Here is a tiny trained network, its code and every weight. The questions are about switching its units off for an input and a class, where a switched-off unit gives its printed mean instead of its output.

import numpy as np


def w(rows, s, z=0):
    codes = np.array(rows[::2]) - 128.0
    scale = np.full(codes.shape[1], s)
    scale[-1] = z or s
    return codes * scale


def norm(h):
    return h / np.sqrt((h * h).mean(-1, keepdims=True) + 1e-5)


def f(y):
    return np.maximum(y, 0)


def log_softmax(a):
    a = a - a.max(-1, keepdims=True)
    return a - np.log(np.exp(a).sum(-1, keepdims=True))


def net(x, mask):
    res = np.array(x, float).reshape(1, 3) / 4 @ E
    u = 0
    for l in range(4):
        y = f(norm(res) @ A[l][:, :-1].T + A[l][:, -1])
        res = res + np.where(mask[u : u + 5], y, B[l][:, -1]) @ B[l][:, :-1]
        u += 5
    return log_softmax(norm(res)[-1] @ U[:, :-1].T + U[:, -1])


A, B = {}, {}
E = w([
[130,155,162,146,240,98,68,62,159],'x0',
[49,255,85,38,77,94,23,173,140],'x1',
[133,110,120,35,171,185,217,64,98],'x2',
],0.0097)
A[0] = w([
[151,36,135,221,3,121,219,182,120,99],'L0N0',
[142,47,132,189,146,133,210,106,129,3],'L0N1',
[143,74,136,145,112,129,219,125,116,27],'L0N2',
[143,77,140,210,116,117,138,146,113,64],'L0N3',
[138,77,131,110,116,137,253,114,120,46],'L0N4',
],0.028,0.0058)
B[0] = w([
[48,80,38,155,45,195,89,78,107,251],'L0N0',
[242,132,150,167,190,189,141,188,120,215],'L0N1',
[209,185,179,91,116,178,141,163,101,191],'L0N2',
[107,157,166,127,140,65,137,142,252,188],'L0N3',
[148,122,159,105,125,136,203,185,113,201],'L0N4',
],0.022,0.034)
A[1] = w([
[168,88,180,178,254,61,136,97,104,44],'L1N0',
[144,57,154,187,190,133,163,75,118,3],'L1N1',
[133,108,128,179,176,181,101,97,147,192],'L1N2',
[144,95,113,198,193,143,123,37,175,39],'L1N3',
[144,92,158,96,145,94,245,107,99,56],'L1N4',
],0.037,0.0021)
B[1] = w([
[110,133,141,136,158,150,100,3,54,243],'L1N0',
[126,112,70,203,93,113,142,203,94,176],'L1N1',
[92,121,143,125,154,69,130,119,119,255],'L1N2',
[115,120,186,144,129,96,136,112,184,217],'L1N3',
[83,123,90,59,167,122,131,159,174,222],'L1N4',
],0.034,0.012)
A[2] = w([
[155,250,122,162,141,112,3,177,76,118],'L2N0',
[215,202,117,136,62,103,28,209,107,46],'L2N1',
[62,187,139,164,111,51,29,143,121,175],'L2N2',
[218,141,148,124,82,60,39,130,67,63],'L2N3',
[140,91,102,157,105,147,134,60,54,3],'L2N4',
],0.027,0.0038)
B[2] = w([
[171,148,36,110,74,122,47,134,62,205],'L2N0',
[207,168,96,142,166,103,93,127,109,188],'L2N1',
[248,202,122,172,119,133,119,107,214,253],'L2N2',
[130,200,169,97,77,140,137,114,67,151],'L2N3',
[81,146,96,52,86,108,137,102,77,175],'L2N4',
],0.017,0.023)
A[3] = w([
[244,100,243,132,142,150,195,220,78,12],'L3N0',
[51,39,112,131,99,92,38,141,100,43],'L3N1',
[75,83,138,190,134,50,62,253,204,2],'L3N2',
[88,71,205,154,83,60,68,149,25,92],'L3N3',
[87,164,172,63,114,44,112,245,134,75],'L3N4',
],0.027,0.0036)
B[3] = w([
[161,109,135,156,253,147,170,166,126,250],'L3N0',
[133,111,158,113,107,123,166,169,49,164],'L3N1',
[129,158,169,117,108,74,143,205,161,164],'L3N2',
[124,122,156,131,108,142,118,82,188,141],'L3N3',
[126,146,152,62,92,135,93,97,153,143],'L3N4',
],0.031,0.023)
U = w([
[131,148,176,187,75,69,123,171,225,137],'0',
[127,85,128,133,122,64,108,166,93,2],'1',
[66,79,74,155,14,179,147,135,84,145],'2',
[71,103,92,95,183,105,126,118,47,74],'3',
[127,146,197,168,156,68,97,25,101,129],'4',
[107,148,132,3,123,128,120,153,162,126],'5',
[182,103,144,135,219,187,193,196,102,173],'6',
[222,201,92,109,84,111,67,130,118,138],'7',
],0.017,0.0091)

Each question gives the input, the list of numbers given to net, and the class t.
The units are the neurons (one row each of A and B). Each row of codes is followed by its name. A weight is (code - 128) times the scale printed after its matrix; where a second scale follows, it is the last column's (A, B and U).
mask holds one flag per neuron, layer by layer. A switched-off neuron (its flag False) gives its mean, the last column of its row in B, instead of its output. The means were averaged over made-up inputs and are rounded, as every weight is.
A unit's drop is (log p(t) with every unit on - log p(t) with that unit switched off) / (log p(t) with every unit on - log p(t) with every unit switched off).
The circuit of an input: a set's keep is (log p(t) with only the set's units on - log p(t) with every unit switched off) / (log p(t) with every unit on - log p(t) with every unit switched off). Starting from the 12 units with the biggest drops (on a tie, the unit counted first), units are removed one at a time, each time the one whose removal leaves the highest keep (on an exact tie, the one counted first), for as long as the keep stays at least 0.8.
circuit, biggest first: the units of the circuit, biggest drop first
top k neurons: the k neurons with the biggest drops, biggest first
top k neurons in layer l: the k neurons of layer l with the biggest drops, biggest first
input [7,-2,4], class 4: circuit, biggest first => (L0N0, L1N0)
input [-3,-1,-6], class 2: top 2 neurons => (L0N0, L0N1)
input [3,2,-2], class 7: top 4 neurons => (L0N4, L0N1, L0N3, L0N0)
input [8,-5,1], class 4: circuit, biggest first => (L1N0, L0N0)
input [6,-4,-8], class 4: circuit, biggest first => (L0N0, L1N0)
input [-2,2,-5], class 0: circuit, biggest first => (L0N4, L0N2, L1N0)
input [-5,8,5], class 7: top 3 neurons => (L0N0, L0N4, L1N4)
input [3,1,-2], class 4: top 2 neurons in layer 0 => (L0N4, L0N2)
input [-8,7,4], class 7: top 4 neurons => (L0N0, L0N4, L1N4, L3N0)
input [8,-5,-3], class 4: top neuron => (L0N0)
input [7,2,-7], class 4: top 4 neurons => (L0N2, L0N0, L0N4, L1N0)
input [4,6,7], class 7: top 2 neurons => (L0N4, L0N0)
input [0,7,0], class 7: top 3 neurons => (L0N4, L0N0, L0N1)
input [6,2,-4], class 4: circuit, biggest first => (L0N2, L0N0, L1N0)
input [1,1,-1], class 7: top 3 neurons => (L0N4, L0N1, L0N0)
input [-6,4,8], class 5: top 3 neurons => (L1N4, L0N0, L0N1)
input [-2,-4,-3], class 2: top 2 neurons in layer 0 => (L0N0, L0N2)
input [4,-1,-4], class 4: top neuron in layer 1 => (L1N0)
input [3,1,4], class 3: top 2 neurons in layer 0 => (L0N2, L0N4)
input [1,1,0], class 7: top 3 neurons in layer 1 => (L1N4, L1N3, L1N0)
